Below is a small trained network, with its code and all its weights. Each question gives an input and a class and asks what happens when units are switched off, that is, made to give their printed mean instead of their output.

import numpy as np


def w(rows, s, z=0):
    codes = np.array(rows[::2]) - 128.0
    scale = np.full(codes.shape[1], s)
    scale[-1] = z or s
    return codes * scale


def norm(h):
    return h / np.sqrt((h * h).mean(-1, keepdims=True) + 1e-5)


def f(y):
    return y / 2 * (1 + np.tanh(0.7978845608 * (y + 0.044715 * y**3)))


def log_softmax(a):
    a = a - a.max(-1, keepdims=True)
    return a - np.log(np.exp(a).sum(-1, keepdims=True))


def net(x, mask):
    res = np.array(x, float).reshape(1, 7) / 4 @ E
    u = 0
    for l in range(3):
        y = f(norm(res) @ A[l][:, :-1].T + A[l][:, -1])
        res = res + np.where(mask[u : u + 10], y, B[l][:, -1]) @ B[l][:, :-1]
        u += 10
    return log_softmax(norm(res)[-1] @ U[:, :-1].T + U[:, -1])


A, B = {}, {}
E = w([
[129,128,124,126,124,130,124,128,126,128,126,128],'x0',
[170,137,120,114,162,168,86,112,81,103,250,62],'x1',
[130,129,130,127,123,130,130,126,130,125,128,128],'x2',
[129,125,127,128,126,130,129,126,126,123,127,130],'x3',
[99,150,155,193,103,212,153,80,96,197,128,131],'x4',
[133,124,132,130,127,129,123,122,129,124,124,127],'x5',
[133,14,205,72,119,150,152,179,77,158,88,89],'x6',
],0.014)
A[0] = w([
[95,145,151,204,94,254,150,59,84,229,113,134,198],'0.n1',
[82,162,121,198,89,71,157,143,210,130,40,243,181],'0.n2',
[113,158,124,158,126,134,139,103,120,138,133,124,78],'0.n3',
[126,137,111,171,96,115,153,109,165,146,115,157,2],'0.n4',
[113,108,158,138,121,166,143,122,107,167,99,106,53],'0.n5',
[144,28,210,76,126,175,133,185,59,143,151,70,22],'0.n6',
[107,158,120,163,120,137,139,105,127,147,148,115,45],'0.n7',
[100,36,198,88,84,109,185,180,121,175,2,150,85],'0.n8',
[97,124,140,163,103,163,152,95,118,188,92,172,51],'0.n9',
[152,131,116,109,153,125,78,113,129,85,185,126,127],'0.n10',
],0.0081,0.0062)
B[0] = w([
[106,179,215,198,97,183,193,45,121,188,97,132,252],'0.n1',
[160,80,105,4,141,169,101,18,12,190,90,2,227],'0.n2',
[151,34,152,132,137,172,88,148,113,111,138,103,136],'0.n3',
[112,133,140,127,122,137,131,103,108,136,114,70,134],'0.n4',
[114,202,164,131,95,59,201,122,170,89,90,105,147],'0.n5',
[130,140,87,54,130,132,129,1,60,197,50,46,198],'0.n6',
[149,62,130,143,145,166,34,157,73,94,152,94,135],'0.n7',
[98,151,144,221,125,136,95,247,227,59,187,240,216],'0.n8',
[100,187,172,174,90,37,187,96,120,83,91,97,159],'0.n9',
[75,164,95,143,91,80,228,155,138,100,165,151,158],'0.n10',
],0.0067,0.015)
A[1] = w([
[136,136,91,82,112,59,131,99,159,157,80,118,51],'1.n1',
[115,81,112,99,130,74,68,249,186,82,90,205,62],'1.n2',
[92,139,174,255,94,170,180,111,153,171,159,153,118],'1.n3',
[121,96,127,110,140,136,109,199,146,116,124,152,65],'1.n4',
[134,109,133,134,131,127,111,164,144,118,114,145,64],'1.n5',
[131,118,127,118,118,113,132,138,150,158,112,150,46],'1.n6',
[154,121,97,58,103,88,88,112,113,141,112,69,3],'1.n7',
[138,95,129,139,139,128,98,183,168,101,107,161,50],'1.n8',
[125,71,95,15,143,66,119,129,117,130,79,71,82],'1.n9',
[129,104,136,112,103,111,119,151,144,155,126,139,55],'1.n10',
],0.0088,0.0055)
B[1] = w([
[169,105,122,98,155,177,72,137,89,114,184,159,145],'1.n1',
[94,166,169,131,79,131,193,3,77,177,130,2,174],'1.n2',
[188,67,58,41,183,134,59,185,152,84,179,180,246],'1.n3',
[140,161,139,132,101,161,131,76,114,176,107,93,139],'1.n4',
[145,187,141,149,115,147,158,111,109,151,138,130,126],'1.n5',
[137,150,133,153,149,160,155,92,139,135,143,148,120],'1.n6',
[153,115,137,177,147,151,89,162,152,119,182,169,160],'1.n7',
[117,153,166,142,101,157,158,92,112,176,132,98,140],'1.n8',
[172,165,98,38,168,170,60,154,104,105,201,235,196],'1.n9',
[141,128,126,155,145,138,127,111,113,151,141,139,123],'1.n10',
],0.0094,0.012)
A[2] = w([
[90,114,162,199,121,122,152,193,161,138,94,191,21],'2.n1',
[134,107,60,62,138,84,115,132,102,122,128,99,206],'2.n2',
[115,131,173,130,95,119,149,188,164,130,114,192,27],'2.n3',
[116,136,110,120,128,68,136,112,111,111,144,88,155],'2.n4',
[121,120,153,180,105,129,136,196,182,129,113,188,55],'2.n5',
[130,125,143,248,117,171,109,161,160,148,175,191,6],'2.n6',
[111,128,108,164,130,50,126,169,170,87,150,89,106],'2.n7',
[123,119,151,128,137,126,128,164,202,105,118,189,33],'2.n8',
[129,97,136,145,132,149,121,71,110,182,74,52,9],'2.n9',
[117,151,120,171,104,3,148,157,168,66,150,60,113],'2.n10',
],0.011,0.0021)
B[2] = w([
[130,91,89,206,190,61,199,220,196,87,123,138,168],'2.n1',
[136,104,97,183,159,124,124,221,215,76,136,192,210],'2.n2',
[134,101,140,213,135,85,173,172,139,107,89,122,160],'2.n3',
[112,93,123,160,120,72,148,147,178,84,116,171,153],'2.n4',
[134,102,140,201,140,85,208,148,167,68,138,154,161],'2.n5',
[178,90,70,47,161,93,43,187,163,63,147,202,179],'2.n6',
[92,60,178,171,75,107,189,139,150,211,64,102,156],'2.n7',
[144,106,147,166,119,127,174,123,172,133,93,100,155],'2.n8',
[28,152,199,115,37,98,192,102,109,156,115,44,254],'2.n9',
[38,61,196,181,77,77,189,221,172,216,1,150,171],'2.n10',
],0.0082,0.0087)
U = w([
[183,143,60,66,185,162,1,156,121,82,208,193,251],'0',
[97,155,176,110,70,157,164,48,70,213,83,35,7],'1',
[105,109,141,230,125,59,194,226,198,106,90,164,131],'2',
],0.0096,0.0012)

Each question gives the input, the list of numbers given to net, and the class t.
The units are the neurons (one row each of A and B). Each row of codes is followed by its name. A weight is (code - 128) times the scale printed after its matrix; where a second scale follows, it is the last column's (A, B and U).
mask holds one flag per neuron, layer by layer. A switched-off neuron (its flag False) gives its mean, the last column of its row in B, instead of its output. The means were averaged over made-up inputs and are rounded, as every weight is.
A unit's drop is (log p(t) with every unit on - log p(t) with that unit switched off) / (log p(t) with every unit on - log p(t) with every unit switched off).
The circuit of an input: a set's keep is (log p(t) with only the set's units on - log p(t) with every unit switched off) / (log p(t) with every unit on - log p(t) with every unit switched off). Starting from the 12 units with the biggest drops (on a tie, the unit counted first), units are removed one at a time, each time the one whose removal leaves the highest keep (on an exact tie, the one counted first), for as long as the keep stays at least 0.8.
units of the circuit, in order: the units of the circuit, biggest drop first
unit that matters most: the unit with the biggest drop
top k neurons: the k neurons with the biggest drops, biggest first
k most important neurons of layer l: the k neurons of layer l with the biggest drops, biggest first
drop when u is switched off: that unit's drop, to one decimal
input [-6,1,4,6,-3,-4,4], class 0: unit that matters most -> 0.n6
input [6,-5,-4,-4,-7,7,1], class 1: top 3 neurons -> [1.n2; 0.n8; 0.n6]
input [-1,-1,-6,6,-8,7,5], class 1: units of the circuit, in order -> [1.n2; 0.n8]
input [6,-8,0,-8,-2,-2,-4], class 0: top 2 neurons -> [0.n2; 0.n1]
input [7,-8,-6,0,-8,1,1], class 1: top 2 neurons -> [1.n2; 0.n8]
input [4,-1,1,-1,8,2,7], class 2: units of the circuit, in order -> [0.n2; 0.n8]
input [6,8,3,8,1,-3,1], class 1: top 2 neurons -> [1.n3; 0.n8]
input [2,-8,0,-4,-4,0,6], class 1: top 2 neurons -> [1.n2; 0.n8]
input [-2,0,-1,2,6,2,2], class 2: top 3 neurons -> [0.n2; 1.n2; 1.n3]
input [6,0,-6,-7,-6,-7,5], class 1: top 2 neurons -> [0.n2; 0.n8]
input [-2,-4,-3,2,-2,4,1], class 1: top 2 neurons -> [0.n8; 0.n6]
input [8,1,-1,5,4,7,0], class 0: 2 most important neurons of layer 1 -> [1.n3; 1.n2]
input [6,-7,0,-8,7,2,1], class 2: 2 most important neurons of layer 1 -> [1.n2; 1.n3]
input [8,4,3,-7,1,-6,0], class 0: top neuron -> [0.n2]
input [6,-6,-6,-3,0,-6,-8], class 0: top 2 neurons -> [0.n1; 1.n9]
input [5,1,-6,-6,-4,2,7], class 0: top 2 neurons -> [0.n6; 1.n9]
input [-6,6,3,8,6,6,-3], class 0: drop when 0.n2 is switched off -> 0.4
input [4,5,-1,4,7,4,-4], class 0: drop when 0.n2 is switched off -> 0.5
input [1,3,8,-2,-1,4,-7], class 2: drop when 0.n1 is switched off -> 0.4
input [6,-2,8,-7,3,-7,2], class 2: units of the circuit, in order -> [0.n8]
